Below are the code and all the weights of a small trained network. Each question names an input and a class and asks about switching units off, where a switched-off unit gives its printed mean instead of its output.

import numpy as np


def w(rows, s, z=0):
    codes = np.array(rows[::2]) - 128.0
    scale = np.full(codes.shape[1], s)
    scale[-1] = z or s
    return codes * scale


def norm(h):
    return h / np.sqrt((h * h).mean(-1, keepdims=True) + 1e-5)


def f(y):
    return np.maximum(y, 0)


def log_softmax(a):
    a = a - a.max(-1, keepdims=True)
    return a - np.log(np.exp(a).sum(-1, keepdims=True))


def net(x, mask):
    res = np.array(x, float).reshape(1, 5) / 4 @ E
    u = 0
    for l in range(2):
        y = f(norm(res) @ A[l][:, :-1].T + A[l][:, -1])
        res = res + np.where(mask[u : u + 16], y, B[l][:, -1]) @ B[l][:, :-1]
        u += 16
    return log_softmax(norm(res)[-1] @ U[:, :-1].T + U[:, -1])


A, B = {}, {}
E = w([
[121,154,202,122,142,229,132,45,158,11,82,157],'x0',
[148,120,138,118,99,142,110,131,135,144,114,133],'x1',
[138,115,137,188,139,160,167,155,36,121,1,99],'x2',
[122,119,129,132,133,140,126,121,133,143,126,134],'x3',
[126,242,176,81,96,104,180,41,103,241,182,109],'x4',
],0.0099)
A[0] = w([
[136,190,131,164,96,112,151,86,147,170,67,110,40],'0.n0',
[99,105,136,110,151,105,111,136,102,103,144,192,67],'0.n1',
[156,158,146,145,83,142,101,75,87,136,147,130,73],'0.n2',
[104,144,116,100,134,112,102,137,222,109,110,188,27],'0.n3',
[103,169,123,126,83,152,148,97,156,96,54,141,41],'0.n4',
[143,252,126,140,88,196,194,59,116,143,150,123,3],'0.n5',
[74,194,120,98,95,85,155,100,86,239,124,84,101],'0.n6',
[107,85,87,132,127,72,129,219,131,163,125,146,190],'0.n7',
[132,80,138,159,137,85,164,166,81,159,100,74,60],'0.n8',
[176,108,189,201,152,153,178,149,2,145,63,54,158],'0.n9',
[112,174,116,126,120,136,103,162,169,120,181,181,86],'0.n10',
[164,183,127,113,114,51,169,110,114,169,146,130,192],'0.n11',
[125,114,145,137,144,165,101,119,146,61,124,186,66],'0.n12',
[136,68,99,152,135,146,137,93,107,182,135,144,109],'0.n13',
[142,133,129,126,116,101,169,136,140,125,119,154,68],'0.n14',
[103,124,91,121,132,96,124,143,81,73,101,89,105],'0.n15',
],0.0093,0.0051)
B[0] = w([
[110,144,109,109,113,126,180,140,65,140,158,146,170],'0.n0',
[141,147,131,137,136,138,161,150,162,87,140,153,142],'0.n1',
[101,111,141,105,180,93,122,169,154,154,130,125,161],'0.n2',
[137,142,166,124,91,147,180,193,105,87,148,117,161],'0.n3',
[91,80,105,170,148,111,130,82,135,129,113,116,162],'0.n4',
[12,43,146,40,145,33,139,225,151,132,103,183,212],'0.n5',
[204,191,67,168,57,165,129,115,101,84,163,122,250],'0.n6',
[1,87,180,63,174,83,122,144,144,179,119,218,224],'0.n7',
[134,191,132,85,72,165,175,175,96,60,149,78,176],'0.n8',
[129,113,106,112,104,134,111,97,42,121,82,143,248],'0.n9',
[105,132,134,124,104,140,105,121,74,131,125,126,171],'0.n10',
[173,158,131,173,153,171,95,97,143,138,99,160,231],'0.n11',
[176,118,97,121,93,182,116,83,134,140,182,62,183],'0.n12',
[129,160,122,129,157,160,129,129,118,102,145,174,148],'0.n13',
[124,142,121,146,102,108,120,112,129,142,111,152,128],'0.n14',
[130,116,127,139,125,150,92,99,121,160,145,136,158],'0.n15',
],0.0096,0.011)
A[1] = w([
[207,191,85,167,127,118,111,124,194,206,199,51,53],'1.n0',
[94,119,168,75,185,48,124,145,255,167,151,110,12],'1.n1',
[119,151,157,143,107,89,101,112,197,130,169,195,101],'1.n2',
[105,125,195,92,163,163,117,137,225,95,214,148,96],'1.n3',
[115,201,187,74,115,81,199,14,153,131,82,119,67],'1.n4',
[158,120,121,221,66,156,118,106,154,152,140,96,102],'1.n5',
[121,77,124,154,108,153,82,88,138,68,142,54,143],'1.n6',
[127,135,81,135,168,151,36,171,120,186,92,147,47],'1.n7',
[133,109,97,206,106,147,112,59,104,102,32,157,4],'1.n8',
[105,149,219,114,153,98,228,128,126,98,60,126,31],'1.n9',
[202,117,167,164,114,144,142,143,182,58,196,59,30],'1.n10',
[69,130,213,60,148,91,124,139,100,122,110,148,79],'1.n11',
[85,117,226,50,164,155,104,147,89,102,107,187,180],'1.n12',
[122,117,107,111,197,122,132,118,179,154,170,161,97],'1.n13',
[94,139,134,111,107,139,165,160,210,160,176,197,120],'1.n14',
[115,152,76,122,116,109,154,161,205,129,115,161,67],'1.n15',
],0.0098,0.0032)
B[1] = w([
[185,12,180,255,143,145,151,67,95,79,192,159,164],'1.n0',
[176,236,158,100,179,149,130,207,170,68,83,77,179],'1.n1',
[126,106,214,174,213,71,87,135,173,47,103,110,192],'1.n2',
[129,247,157,76,87,101,167,195,173,176,129,106,212],'1.n3',
[37,67,123,113,164,68,79,220,119,189,114,71,163],'1.n4',
[88,118,155,137,167,93,157,185,189,188,120,106,150],'1.n5',
[202,222,133,174,71,140,143,66,162,58,111,146,178],'1.n6',
[80,129,142,102,107,77,221,120,106,122,149,72,156],'1.n7',
[152,82,141,156,252,122,105,87,170,134,136,130,180],'1.n8',
[96,54,69,157,97,111,71,162,90,149,189,170,157],'1.n9',
[12,184,43,90,30,160,214,128,72,141,146,116,159],'1.n10',
[75,30,112,115,110,165,32,164,130,173,120,113,214],'1.n11',
[115,67,83,114,125,98,145,93,189,201,157,73,252],'1.n12',
[177,197,151,133,122,119,118,132,190,116,73,113,163],'1.n13',
[195,110,204,136,190,153,122,116,120,97,96,104,215],'1.n14',
[149,126,133,198,135,194,94,116,185,107,174,130,152],'1.n15',
],0.0087,0.012)
U = w([
[97,140,189,79,183,87,75,223,231,143,129,93,169],'0',
[9,9,61,89,103,113,94,146,76,184,107,130,211],'1',
[215,139,188,247,167,114,101,121,140,106,196,170,8],'2',
[175,221,62,138,66,129,157,134,30,154,135,180,185],'3',
[108,211,103,105,5,183,188,125,189,71,156,94,75],'4',
[175,103,87,191,166,186,113,32,148,55,68,103,127],'5',
],0.015,0.0013)

Each question gives the input, the list of numbers given to net, and the class t.
The units are the neurons (one row each of A and B). Each row of codes is followed by its name. A weight is (code - 128) times the scale printed after its matrix; where a second scale follows, it is the last column's (A, B and U).
mask holds one flag per neuron, layer by layer. A switched-off neuron (its flag False) gives its mean, the last column of its row in B, instead of its output. The means were averaged over made-up inputs and are rounded, as every weight is.
A unit's drop is (log p(t) with every unit on - log p(t) with that unit switched off) / (log p(t) with every unit on - log p(t) with every unit switched off).
The circuit of an input: a set's keep is (log p(t) with only the set's units on - log p(t) with every unit switched off) / (log p(t) with every unit on - log p(t) with every unit switched off). Starting from the 12 units with the biggest drops (on a tie, the unit counted first), units are removed one at a time, each time the one whose removal leaves the highest keep (on an exact tie, the one counted first), for as long as the keep stays at least 0.8.
circuit, biggest first: the units of the circuit, biggest drop first
unit that matters most: the unit with the biggest drop
k most important neurons: the k neurons with the biggest drops, biggest first
top k neurons in layer l: the k neurons of layer l with the biggest drops, biggest first
drop when u is switched off: that unit's drop, to one decimal
input [-3,-6,2,3,3], class 3: circuit, biggest first	[0.n6]
input [-7,0,0,-5,6], class 2: 3 most important neurons	[1.n0; 0.n9; 0.n11]
input [3,-8,-7,6,0], class 4: top 2 neurons in layer 0	[0.n7; 0.n5]
input [0,-5,3,3,5], class 3: top 2 neurons in layer 0	[0.n6; 0.n7]
input [0,-3,1,7,3], class 3: 2 most important neurons	[0.n6; 0.n7]
input [7,8,-1,3,-4], class 4: 2 most important neurons	[0.n9; 1.n10]
input [1,6,0,5,-8], class 4: 4 most important neurons	[0.n9; 0.n12; 0.n5; 1.n6]
input [1,7,-1,6,-6], class 4: 2 most important neurons	[0.n12; 0.n5]
input [0,2,-5,1,5], class 2: 2 most important neurons	[0.n6; 0.n7]
input [-4,-5,-1,-8,1], class 2: top 3 neurons in layer 0	[0.n6; 0.n9; 0.n5]
input [-5,4,-1,-5,8], class 2: 3 most important neurons	[1.n0; 0.n9; 0.n6]
input [-7,-5,-1,3,-8], class 0: 2 most important neurons	[0.n9; 1.n1]
input [-2,1,8,-2,1], class 3: top 2 neurons in layer 0	[0.n5; 0.n8]
input [6,7,-1,3,-7], class 4: 2 most important neurons	[0.n9; 1.n10]
input [2,6,1,6,8], class 1: 2 most important neurons	[0.n5; 0.n0]
input [3,3,3,-1,0], class 5: unit that matters most	0.n7
input [1,-1,1,3,8], class 1: drop when 1.n4 is switched off	0.3
input [3,-3,2,-8,6], class 1: drop when 0.n5 is switched off	0.8
input [2,2,0,-8,-6], class 4: drop when 0.n9 is switched off	0.7
